Below are the code and all the weights of a small trained network. Each question names an input and a class and asks about switching units off, where a switched-off unit gives its printed mean instead of its output.

import numpy as np


def w(rows, s, z=0):
    codes = np.array(rows[::2]) - 128.0
    scale = np.full(codes.shape[1], s)
    scale[-1] = z or s
    return codes * scale


def f(y):
    return np.maximum(y, 0)


def log_softmax(a):
    a = a - a.max(-1, keepdims=True)
    return a - np.log(np.exp(a).sum(-1, keepdims=True))


def net(x, mask):
    res = np.array(x, float).reshape(1, 3) / 4 @ E
    y = f(res @ A[0][:, :-1].T + A[0][:, -1])
    res = res + np.where(mask, y, B[0][:, -1]) @ B[0][:, :-1]
    return log_softmax(res[-1] @ U[:, :-1].T + U[:, -1])


A, B = {}, {}
E = w([
[199,3,63,159,185,170],'x0',
[127,122,83,23,69,173],'x1',
[229,195,59,187,59,189],'x2',
],0.014)
A[0] = w([
[169,99,157,209,197,130,58],'neuron 0',
[114,58,78,17,112,179,140],'neuron 1',
[167,5,88,127,146,201,157],'neuron 2',
[102,80,227,234,230,125,164],'neuron 3',
[107,63,78,121,139,142,37],'neuron 4',
[99,48,112,103,126,79,1],'neuron 5',
[92,80,100,108,185,212,107],'neuron 6',
[61,78,180,74,222,76,68],'neuron 7',
[155,2,161,127,153,198,40],'neuron 8',
[15,64,112,77,248,90,90],'neuron 9',
[159,61,27,16,103,225,76],'neuron 10',
[34,95,89,18,99,142,91],'neuron 11',
[77,11,126,30,205,112,115],'neuron 12',
[202,82,77,135,179,119,13],'neuron 13',
[199,139,11,207,152,235,72],'neuron 14',
[118,54,138,224,154,78,113],'neuron 15',
],0.0095,0.0066)
B[0] = w([
[222,167,224,193,209,72,174],'neuron 0',
[184,128,201,210,237,47,220],'neuron 1',
[79,254,74,106,144,77,245],'neuron 2',
[182,185,86,61,226,66,228],'neuron 3',
[79,184,110,63,108,19,165],'neuron 4',
[145,106,20,178,71,124,163],'neuron 5',
[44,208,100,59,138,58,182],'neuron 6',
[153,198,49,134,68,83,231],'neuron 7',
[36,215,118,16,84,54,201],'neuron 8',
[196,190,100,206,44,140,245],'neuron 9',
[226,136,151,198,167,45,241],'neuron 10',
[120,171,116,136,203,17,208],'neuron 11',
[181,148,30,225,89,132,250],'neuron 12',
[73,217,99,50,22,51,179],'neuron 13',
[150,153,63,185,77,109,234],'neuron 14',
[176,156,84,121,169,55,188],'neuron 15',
],0.0094,0.018)
U = w([
[175,139,76,162,55,180,100],'0',
[58,191,175,58,78,112,185],'1',
[179,117,159,136,175,113,100],'2',
[152,139,124,135,136,142,181],'3',
[55,54,155,63,201,243,2],'4',
[36,60,201,75,202,218,2],'5',
[55,6,227,21,193,205,2],'6',
],0.015,0.0094)

Each question gives the input, the list of numbers given to net, and the class t.
The units are the neurons (one row each of A and B). Each row of codes is followed by its name. A weight is (code - 128) times the scale printed after its matrix; where a second scale follows, it is the last column's (A, B and U).
mask holds one flag per neuron, in row order. A switched-off neuron (its flag False) gives its mean, the last column of its row in B, instead of its output. The means were averaged over made-up inputs and are rounded, as every weight is.
A unit's drop is (log p(t) with every unit on - log p(t) with that unit switched off) / (log p(t) with every unit on - log p(t) with every unit switched off).
The circuit of an input: a set's keep is (log p(t) with only the set's units on - log p(t) with every unit switched off) / (log p(t) with every unit on - log p(t) with every unit switched off). Starting from the 12 units with the biggest drops (on a tie, the unit counted first), units are removed one at a time, each time the one whose removal leaves the highest keep (on an exact tie, the one counted first), for as long as the keep stays at least 0.8.
circuit, biggest first: the units of the circuit, biggest drop first
unit that matters most: the unit with the biggest drop
top k neurons: the k neurons with the biggest drops, biggest first
drop of u: that unit's drop, to one decimal
input [7,-5,5], class 1: circuit, biggest first : neuron 13; neuron 12
input [4,6,3], class 2: circuit, biggest first : neuron 1
input [6,3,-8], class 0: top 2 neurons : neuron 12; neuron 9
input [5,-4,-8], class 0: top 2 neurons : neuron 12; neuron 9
input [8,-8,4], class 1: circuit, biggest first : neuron 13; neuron 8
input [5,5,-2], class 1: top 2 neurons : neuron 8; neuron 2
input [-3,7,-5], class 2: top 2 neurons : neuron 11; neuron 1
input [8,7,-5], class 1: top 4 neurons : neuron 8; neuron 6; neuron 2; neuron 4
input [8,-7,2], class 1: top 2 neurons : neuron 13; neuron 8
input [-4,-5,-4], class 2: top 3 neurons : neuron 8; neuron 3; neuron 2
input [6,3,-7], class 0: top 3 neurons : neuron 12; neuron 9; neuron 5
input [-5,6,2], class 2: top 4 neurons : neuron 8; neuron 2; neuron 13; neuron 6
input [6,2,-5], class 1: top 2 neurons : neuron 8; neuron 6
input [6,-5,2], class 1: unit that matters most : neuron 13
input [-2,5,-6], class 0: top 2 neurons : neuron 12; neuron 9
input [2,1,-7], class 0: drop of neuron 12 : 0.1
input [-2,-4,3], class 2: drop of neuron 13 : 0.4
input [4,-8,6], class 2: drop of neuron 0 : 2.0
